Below is a small trained network, with its code and all its weights. Each question gives an input and a target symbol and asks what happens when units are switched off, that is, made to give their printed mean instead of their output.

import numpy as np


def w(rows, s, z=0):
    codes = np.array(rows[::2]) - 128.0
    scale = np.full(codes.shape[1], s)
    scale[-1] = z or s
    return codes * scale


def norm(h):
    return h / np.sqrt((h * h).mean(-1, keepdims=True) + 1e-5)


def f(y):
    return np.maximum(y, 0)


def softmax(a):
    e = np.exp(a - a.max(-1, keepdims=True))
    return e / e.sum(-1, keepdims=True)


def log_softmax(a):
    a = a - a.max(-1, keepdims=True)
    return a - np.log(np.exp(a).sum(-1, keepdims=True))


def net(x, mask):
    ids = ['αβγδζηθλξπτφψω'.index(c) for c in x.split()]
    T = len(ids)
    res = E[ids] + P[:T]
    u = 0
    for l in range(2):
        q, k, v = (norm(res) @ M[l].T for M in (Q, K, V))
        z = softmax(np.where(np.tri(T) > 0, q @ k.T / 4**0.5, -1e9)) @ v
        res = res + np.where(mask[u], z, O[l][:, -1]) @ O[l][:, :-1]
        u += 1
        y = f(norm(res) @ A[l][:, :-1].T + A[l][:, -1])
        res = res + np.where(mask[u : u + 4], y, B[l][:, -1]) @ B[l][:, :-1]
        u += 4
    return log_softmax(norm(res)[-1] @ U[:, :-1].T + U[:, -1])


Q, K, V, O, A, B = {}, {}, {}, {}, {}, {}
E = w([
[111,131,132],'α',
[127,131,132],'β',
[108,128,162],'γ',
[148,130,124],'δ',
[51,151,143],'ζ',
[91,123,124],'η',
[148,2,143],'θ',
[102,144,126],'λ',
[91,124,146],'ξ',
[130,132,170],'π',
[145,139,160],'τ',
[86,143,122],'φ',
[139,156,117],'ψ',
[82,121,123],'ω',
],0.025)
P = w([
[73,177,62],'0',
[128,88,146],'1',
[82,244,203],'2',
[128,85,147],'3',
[84,252,198],'4',
[127,87,146],'5',
[83,252,196],'6',
],0.012)
Q[0] = w([
[163,81,103],'L0H0',
[200,3,175],'L0H0',
[119,175,124],'L0H0',
[211,180,91],'L0H0',
],0.027)
K[0] = w([
[195,68,141],'L0H0',
[209,23,247],'L0H0',
[113,175,99],'L0H0',
[254,168,92],'L0H0',
],0.023)
V[0] = w([
[89,168,76],'L0H0',
[179,123,152],'L0H0',
[90,173,241],'L0H0',
[4,37,113],'L0H0',
],0.014)
O[0] = w([
[38,84,42,197],'L0H0',
[201,161,144,58],'L0H0',
[67,165,181,189],'L0H0',
[37,75,249,254],'L0H0',
],0.015,0.0083)
A[0] = w([
[80,195,98,96],'L0N0',
[225,43,134,2],'L0N1',
[240,131,168,145],'L0N2',
[123,254,177,114],'L0N3',
],0.036,0.0096)
B[0] = w([
[177,172,132,255],'L0N0',
[253,85,185,153],'L0N1',
[122,191,21,226],'L0N2',
[173,157,204,243],'L0N3',
],0.045,0.0093)
Q[1] = w([
[119,135,102],'L1H0',
[181,79,123],'L1H0',
[5,232,53],'L1H0',
[173,158,71],'L1H0',
],0.028)
K[1] = w([
[116,124,96],'L1H0',
[175,102,129],'L1H0',
[4,154,21],'L1H0',
[160,169,76],'L1H0',
],0.031)
V[1] = w([
[43,6,148],'L1H0',
[80,170,85],'L1H0',
[158,152,198],'L1H0',
[99,235,152],'L1H0',
],0.024)
O[1] = w([
[3,12,95,128],'L1H0',
[147,142,60,206],'L1H0',
[113,185,170,129],'L1H0',
[145,235,79,252],'L1H0',
],0.026,0.011)
A[1] = w([
[227,134,222,233],'L1N0',
[131,132,125,12],'L1N1',
[48,201,135,5],'L1N2',
[252,60,76,33],'L1N3',
],0.032,0.0032)
B[1] = w([
[138,2,112,255],'L1N0',
[100,129,150,128],'L1N1',
[117,133,209,226],'L1N2',
[81,47,115,190],'L1N3',
],0.045,0.013)
U = w([
[106,155,206,74],'α',
[171,140,178,116],'β',
[169,42,191,2],'γ',
[179,102,76,190],'δ',
[59,195,112,123],'ζ',
[95,101,123,171],'η',
[173,8,82,34],'θ',
[95,96,107,236],'λ',
[94,168,179,74],'ξ',
[181,157,162,136],'π',
[116,241,83,145],'τ',
[75,120,65,176],'φ',
[124,129,8,118],'ψ',
[97,83,98,157],'ω',
],0.016,0.0034)

Each question gives the input, a string of symbols that net reads in full, and the target symbol t.
The units are the heads (4 rows each of Q, K, V and O) and the neurons (one row each of A and B). Each row of codes is followed by its name. A weight is (code - 128) times the scale printed after its matrix; where a second scale follows, it is the last column's (O, A, B and U).
mask holds one flag per unit, layer by layer, with each layer's heads first. A switched-off unit (its flag False) gives its mean, the last column of its rows in O or B, instead of its output. The means were averaged over made-up inputs and are rounded, as every weight is.
A unit's drop is (log p(t) with every unit on - log p(t) with that unit switched off) / (log p(t) with every unit on - log p(t) with every unit switched off).
The circuit of an input: a set's keep is (log p(t) with only the set's units on - log p(t) with every unit switched off) / (log p(t) with every unit on - log p(t) with every unit switched off). Starting from all 10 units, units are removed one at a time, each time the one whose removal leaves the highest keep (on an exact tie, the one counted first), for as long as the keep stays at least 0.8.
circuit, biggest first: the units of the circuit, biggest drop first
top k neurons: the k neurons with the biggest drops, biggest first
k most important neurons of layer l: the k neurons of layer l with the biggest drops, biggest first
input γ ω ξ ζ λ, target α: circuit, biggest first	[L0N2 L1H0]
input φ λ γ α ζ τ, target τ: circuit, biggest first	[L0H0 L0N2]
input λ λ θ τ δ, target τ: top 2 neurons	[L0N3 L0N0]
input φ β τ η ω η ψ, target ζ: circuit, biggest first	[L0H0 L1N0]
input λ π γ, target τ: circuit, biggest first	[L0H0 L1N0]
input β δ α φ β ζ ψ, target ψ: circuit, biggest first	[L0H0 L0N3]
input φ λ τ π ζ, target ζ: top 2 neurons	[L1N0 L0N3]
input λ ζ η θ ζ η ψ, target τ: circuit, biggest first	[L0H0 L1N0]
input τ τ γ η φ, target π: circuit, biggest first	[L1H0 L1N0]
input β γ π, target ψ: 2 most important neurons of layer 0	[L0N3 L0N1]
input λ ψ η α ξ, target τ: circuit, biggest first	[L1H0]
input δ ζ η, target θ: top 2 neurons	[L0N3 L0N2]
input φ δ β τ, target τ: circuit, biggest first	[L0N2 L0H0]
input δ α α ψ π, target θ: 2 most important neurons of layer 1	[L1N0 L1N3]
input ψ τ π α γ α ω, target δ: circuit, biggest first	[L0H0 L1H0 L0N3]
input λ λ η, target τ: circuit, biggest first	[L1H0]
input δ δ θ ω α, target θ: 2 most important neurons of layer 0	[L0N3 L0N2]
input λ ζ η δ, target δ: circuit, biggest first	[L0H0 L0N1 L0N2]
input λ θ π, target τ: 2 most important neurons of layer 0	[L0N3 L0N0]
input λ ξ β γ φ β ζ, target τ: 2 most important neurons of layer 0	[L0N0 L0N3]
input γ τ η φ π, target α: 2 most important neurons of layer 0	[L0N1 L0N2]
input ψ η τ, target δ: top neuron	[L0N0]
input τ η γ β δ δ, target δ: circuit, biggest first	[L0H0 L0N2 L0N1]
input λ ζ η γ ξ ξ ω, target τ: top 3 neurons	[L0N0 L0N3 L0N2]
input λ β β, target τ: 2 most important neurons of layer 0	[L0N0 L0N3]
